Here is a tiny trained network, its code and every weight. The questions are about switching its units off for an input and a target symbol, where a switched-off unit gives its printed mean instead of its output.

import numpy as np


def w(rows, s, z=0):
    codes = np.array(rows[::2]) - 128.0
    scale = np.full(codes.shape[1], s)
    scale[-1] = z or s
    return codes * scale


def f(y):
    return np.maximum(y, 0)


def softmax(a):
    e = np.exp(a - a.max(-1, keepdims=True))
    return e / e.sum(-1, keepdims=True)


def log_softmax(a):
    a = a - a.max(-1, keepdims=True)
    return a - np.log(np.exp(a).sum(-1, keepdims=True))


def net(x, mask):
    ids = ['βδλμξπφψ'.index(c) for c in x.split()]
    T = len(ids)
    res = E[ids] + P[:T]
    q, k, v = (res @ M[0].T for M in (Q, K, V))
    z = softmax(np.where(np.tri(T) > 0, q @ k.T / 2**0.5, -1e9)) @ v
    res = res + np.where(mask[0], z, O[0][:, -1]) @ O[0][:, :-1]
    y = f(res @ A[0][:, :-1].T + A[0][:, -1])
    res = res + np.where(mask[1:17], y, B[0][:, -1]) @ B[0][:, :-1]
    return log_softmax(res[-1] @ U[:, :-1].T + U[:, -1])


Q, K, V, O, A, B = {}, {}, {}, {}, {}, {}
E = w([
[182,169,81,131,179,199],'β',
[141,82,166,130,252,138],'δ',
[121,138,110,85,140,182],'λ',
[150,93,72,107,184,181],'μ',
[112,61,98,79,157,130],'ξ',
[112,107,118,72,124,142],'π',
[128,136,112,68,86,121],'φ',
[162,160,74,90,104,161],'ψ',
],0.013)
P = w([
[140,162,190,21,168,135],'0',
[132,177,116,51,229,95],'1',
[144,184,118,39,254,93],'2',
[138,148,111,44,215,80],'3',
[105,142,161,139,145,93],'4',
[92,182,153,138,159,118],'5',
[105,174,87,152,150,106],'6',
[132,129,86,129,134,88],'7',
[125,126,73,133,146,80],'8',
],0.0081)
Q[0] = w([
[161,148,93,3,189,114],'head 1',
[186,61,101,135,103,115],'head 1',
],0.02)
K[0] = w([
[133,81,191,76,100,253],'head 1',
[119,103,143,213,87,126],'head 1',
],0.019)
V[0] = w([
[183,190,114,80,20,97],'head 1',
[4,79,169,77,94,65],'head 1',
],0.022)
O[0] = w([
[2,137,103,121,153,133,254],'head 1',
[174,201,132,178,148,24,147],'head 1',
],0.015,0.0079)
A[0] = w([
[116,124,158,182,126,179,122],'neuron 1',
[101,114,168,109,67,113,123],'neuron 2',
[188,83,175,232,58,143,1],'neuron 3',
[87,140,94,128,139,124,51],'neuron 4',
[157,182,157,136,160,93,121],'neuron 5',
[112,122,134,224,109,96,127],'neuron 6',
[156,126,162,252,89,89,65],'neuron 7',
[134,103,78,179,93,142,204],'neuron 8',
[217,119,148,109,104,124,132],'neuron 9',
[132,144,118,188,131,103,112],'neuron 10',
[151,80,128,116,98,163,100],'neuron 11',
[201,168,152,99,153,79,103],'neuron 12',
[89,165,121,178,126,100,121],'neuron 13',
[110,80,174,167,147,122,150],'neuron 14',
[169,171,136,34,177,88,216],'neuron 15',
[166,134,106,35,197,128,111],'neuron 16',
],0.013,0.0049)
B[0] = w([
[127,129,123,133,135,84,140],'neuron 1',
[153,136,108,121,150,136,150],'neuron 2',
[149,107,2,72,77,105,159],'neuron 3',
[137,160,169,106,146,78,246],'neuron 4',
[117,93,139,157,91,79,211],'neuron 5',
[111,174,124,110,98,132,155],'neuron 6',
[135,175,138,160,195,169,153],'neuron 7',
[99,158,128,123,149,116,140],'neuron 8',
[139,171,194,148,183,102,194],'neuron 9',
[93,120,154,122,106,124,170],'neuron 10',
[140,91,148,147,181,122,176],'neuron 11',
[68,64,142,71,85,95,205],'neuron 12',
[135,64,105,122,180,151,243],'neuron 13',
[123,158,113,110,140,127,135],'neuron 14',
[176,182,81,182,132,190,254],'neuron 15',
[140,124,138,119,79,144,209],'neuron 16',
],0.027,0.013)
U = w([
[188,48,135,105,104,186,56],'β',
[238,117,123,111,75,113,1],'δ',
[209,199,79,124,34,254,212],'λ',
[239,164,210,171,101,199,36],'μ',
[170,141,219,202,62,114,5],'ξ',
[130,69,49,168,24,124,151],'π',
[159,152,75,196,185,113,213],'φ',
[118,174,173,41,79,163,182],'ψ',
],0.0033,0.004)

Each question gives the input, a string of symbols that net reads in full, and the target symbol t.
The units are the heads (2 rows each of Q, K, V and O) and the neurons (one row each of A and B). Each row of codes is followed by its name. A weight is (code - 128) times the scale printed after its matrix; where a second scale follows, it is the last column's (O, A, B and U).
mask holds one flag per unit, heads first, then neurons. A switched-off unit (its flag False) gives its mean, the last column of its rows in O or B, instead of its output. The means were averaged over made-up inputs and are rounded, as every weight is.
A unit's drop is (log p(t) with every unit on - log p(t) with that unit switched off) / (log p(t) with every unit on - log p(t) with every unit switched off).
The circuit of an input: a set's keep is (log p(t) with only the set's units on - log p(t) with every unit switched off) / (log p(t) with every unit on - log p(t) with every unit switched off). Starting from the 12 units with the biggest drops (on a tie, the unit counted first), units are removed one at a time, each time the one whose removal leaves the highest keep (on an exact tie, the one counted first), for as long as the keep stays at least 0.8.
units of the circuit, in order: the units of the circuit, biggest drop first
most important unit: the unit with the biggest drop
k most important neurons: the k neurons with the biggest drops, biggest first
input β ξ δ φ δ ψ π, target β: units of the circuit, in order : head 1; neuron 11
input δ π φ φ δ μ φ ψ, target δ: units of the circuit, in order : neuron 3; neuron 9; head 1
input π δ ψ ψ β φ λ, target π: units of the circuit, in order : head 1; neuron 9; neuron 5; neuron 4
input π μ ψ δ, target π: units of the circuit, in order : head 1; neuron 12; neuron 5
input π π φ φ δ β, target π: units of the circuit, in order : head 1; neuron 12; neuron 5
input π φ π φ π μ, target π: units of the circuit, in order : head 1; neuron 12; neuron 5; neuron 9
input ψ ψ ψ π φ, target ψ: units of the circuit, in order : head 1; neuron 15
input μ ψ φ δ ψ φ β, target μ: units of the circuit, in order : head 1; neuron 9
input β φ φ ψ δ φ φ μ δ, target β: units of the circuit, in order : head 1
input ξ φ ψ β ψ ψ, target ξ: units of the circuit, in order : head 1; neuron 5; neuron 9
input δ φ μ φ φ, target δ: units of the circuit, in order : neuron 3; head 1; neuron 9
input ξ π φ φ φ β β π ξ, target ξ: units of the circuit, in order : head 1; neuron 13; neuron 5
input δ β φ π φ λ φ λ, target δ: units of the circuit, in order : neuron 3; head 1; neuron 9
input ψ δ φ ψ, target ψ: 2 most important neurons : neuron 15; neuron 4
input δ δ β φ φ π δ, target δ: 2 most important neurons : neuron 3; neuron 9
input π ξ φ π β φ, target π: 3 most important neurons : neuron 12; neuron 5; neuron 9
input μ ψ φ φ φ ψ φ ψ φ, target μ: units of the circuit, in order : head 1; neuron 12; neuron 3
input β φ φ, target β: units of the circuit, in order : head 1; neuron 11
input π ξ φ φ ψ, target π: 4 most important neurons : neuron 12; neuron 5; neuron 9; neuron 4
input μ β δ ψ, target μ: 2 most important neurons : neuron 9; neuron 11
input π δ π π, target π: 2 most important neurons : neuron 12; neuron 5
input β ψ ψ ψ π, target β: 4 most important neurons : neuron 11; neuron 15; neuron 9; neuron 4
input μ φ ψ φ, target μ: most important neuron : neuron 9
input π δ φ φ ψ φ δ ξ ξ, target π: 4 most important neurons : neuron 9; neuron 12; neuron 5; neuron 4
input ψ ψ δ π ψ β, target ψ: 4 most important neurons : neuron 15; neuron 13; neuron 5; neuron 11
input δ φ φ ψ φ π, target δ: most important unit : neuron 3
input ψ φ φ, target ψ: 2 most important neurons : neuron 15; neuron 4
input ψ φ ψ ξ π ψ ψ λ ξ, target ψ: 4 most important neurons : neuron 15; neuron 13; neuron 5; neuron 11
input ψ φ ψ λ φ λ φ δ, target ψ: 2 most important neurons : neuron 15; neuron 13
